Here is a tiny trained network, its code and every weight. The questions are about switching its units off for an input and a class, where a switched-off unit gives its printed mean instead of its output.

import numpy as np


def w(rows, s, z=0):
    codes = np.array(rows[::2]) - 128.0
    scale = np.full(codes.shape[1], s)
    scale[-1] = z or s
    return codes * scale


def f(y):
    return np.maximum(y, 0)


def log_softmax(a):
    a = a - a.max(-1, keepdims=True)
    return a - np.log(np.exp(a).sum(-1, keepdims=True))


def net(x, mask):
    res = np.array(x, float).reshape(1, 4) / 4 @ E
    y = f(res @ A[0][:, :-1].T + A[0][:, -1])
    res = res + np.where(mask, y, B[0][:, -1]) @ B[0][:, :-1]
    return log_softmax(res[-1] @ U[:, :-1].T + U[:, -1])


A, B = {}, {}
E = w([
[245,77,133,96,119,105,120,195,173],'x0',
[138,183,122,188,33,9,176,97,155],'x1',
[100,72,226,62,87,82,192,123,46],'x2',
[161,125,156,154,128,151,126,107,108],'x3',
],0.015)
A[0] = w([
[192,203,96,189,153,166,124,158,216,254],'N1',
[84,172,112,176,78,87,173,76,92,140],'N2',
[196,109,131,152,95,84,117,168,149,101],'N3',
[128,186,87,157,112,133,120,45,120,211],'N4',
[98,117,92,126,186,229,149,162,146,233],'N5',
[251,89,117,107,145,77,134,220,136,129],'N6',
[136,139,81,179,197,178,60,179,120,196],'N7',
[201,92,144,69,118,144,92,183,156,114],'N8',
[172,184,107,160,84,122,105,133,224,149],'N9',
[132,188,51,191,150,134,127,92,197,243],'N10',
[49,118,149,100,196,174,124,105,45,221],'N11',
[149,31,120,66,178,173,118,190,117,217],'N12',
[137,159,170,168,15,71,199,149,152,105],'N13',
],0.012,0.0068)
B[0] = w([
[137,111,35,169,208,115,119,130,109,252],'N1',
[50,73,112,99,41,143,75,122,71,219],'N2',
[193,90,96,128,158,110,179,139,172,195],'N3',
[60,118,78,151,126,130,74,104,180,201],'N4',
[141,182,190,163,148,178,91,215,170,223],'N5',
[246,57,145,120,132,42,171,198,141,244],'N6',
[156,180,84,144,126,160,98,193,230,225],'N7',
[168,51,140,116,131,59,53,183,47,211],'N8',
[103,102,26,137,189,81,178,110,115,217],'N9',
[61,133,81,180,138,123,120,124,126,244],'N10',
[103,184,182,136,106,221,225,147,130,236],'N11',
[167,209,146,136,154,112,106,163,46,248],'N12',
[117,37,139,79,94,98,131,108,183,244],'N13',
],0.011,0.022)
U = w([
[76,183,178,207,149,183,90,146,223,245],'0',
[65,137,72,165,108,145,42,47,110,167],'1',
[110,208,202,97,88,187,234,134,65,224],'2',
[78,85,180,67,37,142,90,61,74,156],'3',
[171,149,108,165,150,125,61,188,110,87],'4',
[121,79,102,174,183,84,206,115,139,32],'5',
[158,137,242,79,129,102,113,156,4,121],'6',
[175,79,190,78,41,92,175,139,203,2],'7',
],0.011,0.0034)

Each question gives the input, the list of numbers given to net, and the class t.
The units are the neurons (one row each of A and B). Each row of codes is followed by its name. A weight is (code - 128) times the scale printed after its matrix; where a second scale follows, it is the last column's (A, B and U).
mask holds one flag per neuron, in row order. A switched-off neuron (its flag False) gives its mean, the last column of its row in B, instead of its output. The means were averaged over made-up inputs and are rounded, as every weight is.
A unit's drop is (log p(t) with every unit on - log p(t) with that unit switched off) / (log p(t) with every unit on - log p(t) with every unit switched off).
The circuit of an input: a set's keep is (log p(t) with only the set's units on - log p(t) with every unit switched off) / (log p(t) with every unit on - log p(t) with every unit switched off). Starting from the 12 units with the biggest drops (on a tie, the unit counted first), units are removed one at a time, each time the one whose removal leaves the highest keep (on an exact tie, the one counted first), for as long as the keep stays at least 0.8.
circuit, biggest first: the units of the circuit, biggest drop first
most important unit: the unit with the biggest drop
top k neurons: the k neurons with the biggest drops, biggest first
drop when u is switched off: that unit's drop, to one decimal
input [7,8,2,-3], class 7: most important unit	N13
input [0,6,-8,1], class 1: top 3 neurons	N6, N4, N10
input [0,7,-1,8], class 1: circuit, biggest first	N6, N2
input [-8,8,1,4], class 3: top 3 neurons	N2, N13, N1
input [1,6,-2,5], class 5: top 2 neurons	N9, N3
input [7,0,7,3], class 6: top 2 neurons	N12, N8
input [1,-8,2,8], class 6: top 2 neurons	N8, N12
input [1,8,-3,-3], class 5: top 3 neurons	N9, N3, N13
input [-2,0,8,-3], class 2: top 2 neurons	N11, N8
input [0,-1,5,1], class 2: top 2 neurons	N8, N6
input [-1,-8,-1,5], class 0: top 2 neurons	N7, N5
input [3,0,7,-8], class 6: top 2 neurons	N7, N12
input [0,-8,6,5], class 2: top 2 neurons	N11, N6
input [-4,-1,7,3], class 2: circuit, biggest first	N11
input [1,-7,3,-7], class 6: drop when N8 is switched off	0.2
input [-4,-7,1,-1], class 2: drop when N11 is switched off	0.6
